Each row is followed by its group and then its class within the group.
-.02; .30; -.21; -.04; .04; -.34; -.23; -.11; .05; -.06; .59; -.12; .02; .20; .10; .23; .08; -.27; -.24; -.09; .30; .25; -.20; -.06; -.07 : <34>/nutu
-.14; .31; .00; .18; .05; -.39; -.01; -.04; .02; .06; .34; .13; -.12; .27; .09; .16; -.17; -.10; -.04; .52; .20; -.01; .17; -.21; .44 : <34>/legik
.23; .20; .01; .14; .00; -.50; -.34; .11; .13; .00; .36; -.18; -.14; -.01; .14; -.11; -.12; -.61; -.06; -.20; -.07; .04; .28; -.02; -.23 : <34>/nutu
.06; -.14; -.10; .08; -.01; .05; -.16; .07; .03; -.04; .12; -.01; .12; -.12; .03; -.02; .26; .05; .04; .02; -.01; .41; -.50; -.14; -.24 : <28>/Tus
.15; .08; -.03; -.04; .13; -.17; -.23; .16; .01; .07; .00; -.15; .06; -.19; .13; .13; .27; -.02; .00; .07; .10; -.02; .06; -.09; .02 : <33>/Pamu
-.06; .18; .02; .05; -.03; .21; .05; -.17; -.01; -.08; .38; .11; -.08; .09; -.02; -.05; -.42; -.10; .30; -.29; -.22; .19; -.11; .13; -.06 : <27>/vomod
.01; .00; -.11; .28; .02; .18; .23; -.14; -.04; -.11; .26; .27; -.05; .23; -.01; -.12; -.45; -.35; .19; -.24; -.39; .14; -.19; -.18; -.64 : <27>/vomod
-.04; .24; .15; -.14; -.05; -.01; -.42; .20; .05; .11; .04; -.41; -.01; -.47; .09; .31; .35; .19; .06; .11; .15; .04; .30; .17; .46 : <33>/rasot
.14; .06; -.09; -.19; -.05; -.25; -.26; .15; .09; .03; .04; -.26; .01; -.20; .07; .11; .21; -.20; -.31; -.14; .06; .00; .06; .03; .00 : <33>/Pamu
.18; .46; .22; -.01; -.07; -.53; -.60; .26; .15; .01; .03; -.49; -.12; -.38; .05; .00; .49; -.52; -.34; .05; .18; -.03; .24; .19; .52 : <34>/legik
-.02; -.11; .14; .17; -.08; -.02; -.02; .10; .10; .02; .34; .16; .02; -.30; .02; -.27; -.02; -.27; .76; .24; .00; -.26; .23; -.30; -.11 : <28>/Tus
-.06; .20; -.06; .06; .03; .32; .39; -.12; -.05; -.03; .26; .21; -.10; .34; -.05; -.15; -.72; -.35; .23; -.27; -.45; -.13; .20; .01; -.42 : <27>/vomod
.12; -.12; -.08; .24; -.01; -.38; .19; -.09; .01; .05; .22; .12; -.15; .15; .15; -.29; -.39; -.57; .35; .41; .12; -.36; .34; -.53; -.54 : <34>/legik
.09; .43; .16; -.10; -.03; -.01; -.19; .03; .11; -.03; .18; -.04; .11; -.12; .04; .10; .02; -.17; -.11; -.34; -.12; .02; .11; .26; .26 : <27>/geme
.00; -.10; -.14; .12; -.07; .19; -.20; .21; .04; .02; -.06; .09; .10; -.23; -.01; -.18; -.01; .07; .32; .15; -.15; -.03; -.24; -.09; -.24 : <28>/soz
.04; -.21; .03; .19; -.03; -.12; -.19; .27; .06; .00; -.17; .19; .05; -.18; -.02; -.27; .15; .07; .12; .57; .05; -.09; -.13; -.27; -.15 : <28>/Tus
.01; .42; -.03; -.03; .05; -.44; -.23; .02; .04; .05; .41; -.14; -.14; .27; .10; -.12; -.09; -.36; -.20; .00; .15; -.25; .38; .00; -.08 : <34>/nutu
-.01; .41; .13; .12; -.03; .11; -.15; -.03; -.01; -.11; .09; -.13; -.12; -.15; .00; -.04; -.04; -.38; .07; -.30; -.31; -.07; .14; .33; .17 : <27>/vomod
.12; .25; -.09; .06; -.07; -.48; -.07; .13; .04; .09; .09; -.20; -.08; -.06; .13; -.13; -.30; -.47; -.11; .07; .22; -.42; .28; -.05; -.04 : <34>/nutu
-.14; .25; -.03; .00; .11; .07; .23; -.09; -.06; -.12; .18; .21; -.04; .40; -.03; -.03; -.45; -.10; -.08; -.15; -.04; -.02; .10; .12; -.13 : <27>/geme
